Below are the code and all the weights of a small trained network. Each question names an input and a class and asks about switching units off, where a switched-off unit gives its printed mean instead of its output.

import numpy as np


def w(rows, s, z=0):
    codes = np.array(rows[::2]) - 128.0
    scale = np.full(codes.shape[1], s)
    scale[-1] = z or s
    return codes * scale


def f(y):
    return y / 2 * (1 + np.tanh(0.7978845608 * (y + 0.044715 * y**3)))


def log_softmax(a):
    a = a - a.max(-1, keepdims=True)
    return a - np.log(np.exp(a).sum(-1, keepdims=True))


def net(x, mask):
    res = np.array(x, float).reshape(1, 5) / 4 @ E
    y = f(res @ A[0][:, :-1].T + A[0][:, -1])
    res = res + np.where(mask, y, B[0][:, -1]) @ B[0][:, :-1]
    return log_softmax(res[-1] @ U[:, :-1].T + U[:, -1])


A, B = {}, {}
E = w([
[254,28,87,47,128,148,160,142],'x0',
[241,192,132,186,94,79,218,232],'x1',
[104,141,46,147,59,128,205,30],'x2',
[225,122,164,192,205,145,146,40],'x3',
[54,94,181,95,159,3,240,109],'x4',
],0.0081)
A[0] = w([
[164,148,169,189,231,161,142,54,66],'n1',
[96,96,212,110,251,138,45,223,3],'n2',
[189,85,132,211,192,123,144,62,118],'n3',
[65,55,141,85,143,180,95,68,54],'n4',
[164,91,171,61,180,105,78,179,59],'n5',
[77,204,136,207,146,96,75,93,97],'n6',
[82,61,156,77,155,52,190,79,77],'n7',
[53,195,175,213,125,131,100,125,115],'n8',
[186,96,78,65,150,142,177,169,75],'n9',
[202,179,120,211,46,129,166,218,62],'n10',
[128,97,162,151,134,45,204,147,97],'n11',
[67,137,91,75,49,129,126,213,74],'n12',
[91,83,92,102,156,172,34,71,117],'n13',
[167,44,103,58,130,146,129,112,96],'n14',
[115,129,56,124,16,140,180,40,83],'n15',
[116,104,86,162,48,143,177,42,99],'n16',
[80,126,77,51,63,115,108,191,85],'n17',
[182,164,47,177,72,254,46,132,60],'n18',
[176,47,94,60,121,145,144,124,87],'n19',
],0.0094,0.0036)
B[0] = w([
[189,10,33,75,41,96,50,119,188],'n1',
[200,190,188,85,59,172,125,170,218],'n2',
[144,2,50,77,26,108,57,134,186],'n3',
[152,36,183,245,78,114,243,79,199],'n4',
[175,166,166,73,113,190,141,156,183],'n5',
[146,163,43,115,198,194,196,154,203],'n6',
[54,204,166,112,189,87,52,30,214],'n7',
[134,196,9,119,172,247,212,156,214],'n8',
[82,165,81,133,169,170,210,114,180],'n9',
[134,62,209,252,114,44,204,65,236],'n10',
[101,161,154,153,182,78,65,54,199],'n11',
[137,55,39,123,45,60,80,113,213],'n12',
[133,42,219,203,121,106,219,57,212],'n13',
[83,189,57,126,163,200,207,151,179],'n14',
[245,201,224,77,73,192,103,224,205],'n15',
[184,199,205,96,74,175,94,234,188],'n16',
[131,24,63,104,44,63,64,84,206],'n17',
[15,200,178,91,244,55,33,52,253],'n18',
[89,217,33,122,216,159,211,148,182],'n19',
],0.0075,0.012)
U = w([
[134,64,194,240,108,91,209,84,122],'0',
[107,155,4,111,173,166,197,144,105],'1',
[140,37,27,73,52,84,42,117,128],'2',
[65,165,183,98,200,78,28,57,66],'3',
[189,157,229,62,77,156,105,212,125],'4',
[91,86,156,133,146,106,109,141,254],'5',
],0.012,0.0077)

Each question gives the input, the list of numbers given to net, and the class t.
The units are the neurons (one row each of A and B). Each row of codes is followed by its name. A weight is (code - 128) times the scale printed after its matrix; where a second scale follows, it is the last column's (A, B and U).
mask holds one flag per neuron, in row order. A switched-off neuron (its flag False) gives its mean, the last column of its row in B, instead of its output. The means were averaged over made-up inputs and are rounded, as every weight is.
A unit's drop is (log p(t) with every unit on - log p(t) with that unit switched off) / (log p(t) with every unit on - log p(t) with every unit switched off).
The circuit of an input: a set's keep is (log p(t) with only the set's units on - log p(t) with every unit switched off) / (log p(t) with every unit on - log p(t) with every unit switched off). Starting from the 12 units with the biggest drops (on a tie, the unit counted first), units are removed one at a time, each time the one whose removal leaves the highest keep (on an exact tie, the one counted first), for as long as the keep stays at least 0.8.
units of the circuit, in order: the units of the circuit, biggest drop first
most important unit: the unit with the biggest drop
top k neurons: the k neurons with the biggest drops, biggest first
drop when u is switched off: that unit's drop, to one decimal
input [3,6,-8,-8,5], class 2: most important unit	n12
input [3,-5,0,7,-3], class 2: top 3 neurons	[n1, n3, n10]
input [8,0,-7,-4,-6], class 1: top 3 neurons	[n19, n14, n9]
input [-8,-7,2,-7,-4], class 1: top 2 neurons	[n8, n6]
input [-8,8,5,-6,-8], class 0: top 3 neurons	[n10, n7, n19]
input [3,4,-7,0,-7], class 3: top 2 neurons	[n18, n15]
input [-5,3,6,2,1], class 4: top 2 neurons	[n15, n16]
input [-6,-2,-3,-6,-1], class 1: top 2 neurons	[n8, n6]
input [7,8,-5,2,-3], class 0: top 2 neurons	[n10, n8]
input [2,-6,6,-2,8], class 3: top 2 neurons	[n7, n10]
input [2,-7,-1,6,6], class 0: top 2 neurons	[n4, n18]
input [8,7,-3,8,-8], class 1: top 2 neurons	[n9, n19]
input [-5,3,7,-1,4], class 4: top 2 neurons	[n15, n16]
input [7,-5,-8,-6,2], class 4: top 3 neurons	[n2, n5, n8]
input [3,-2,-1,-4,6], class 3: units of the circuit, in order	[n7]
input [3,-4,3,0,-2], class 0: top 2 neurons	[n13, n4]
input [2,6,5,-4,-7], class 3: top 3 neurons	[n18, n4, n13]
input [-6,-2,-8,5,2], class 4: drop when n2 is switched off	1.0
input [-7,-5,-8,-1,2], class 4: drop when n2 is switched off	1.2
input [-2,-5,1,7,-1], class 2: units of the circuit, in order	[n1]
input [4,-4,-4,3,-7], class 3: drop when n18 is switched off	4.4
input [0,-1,3,6,6], class 2: drop when n1 is switched off	0.6
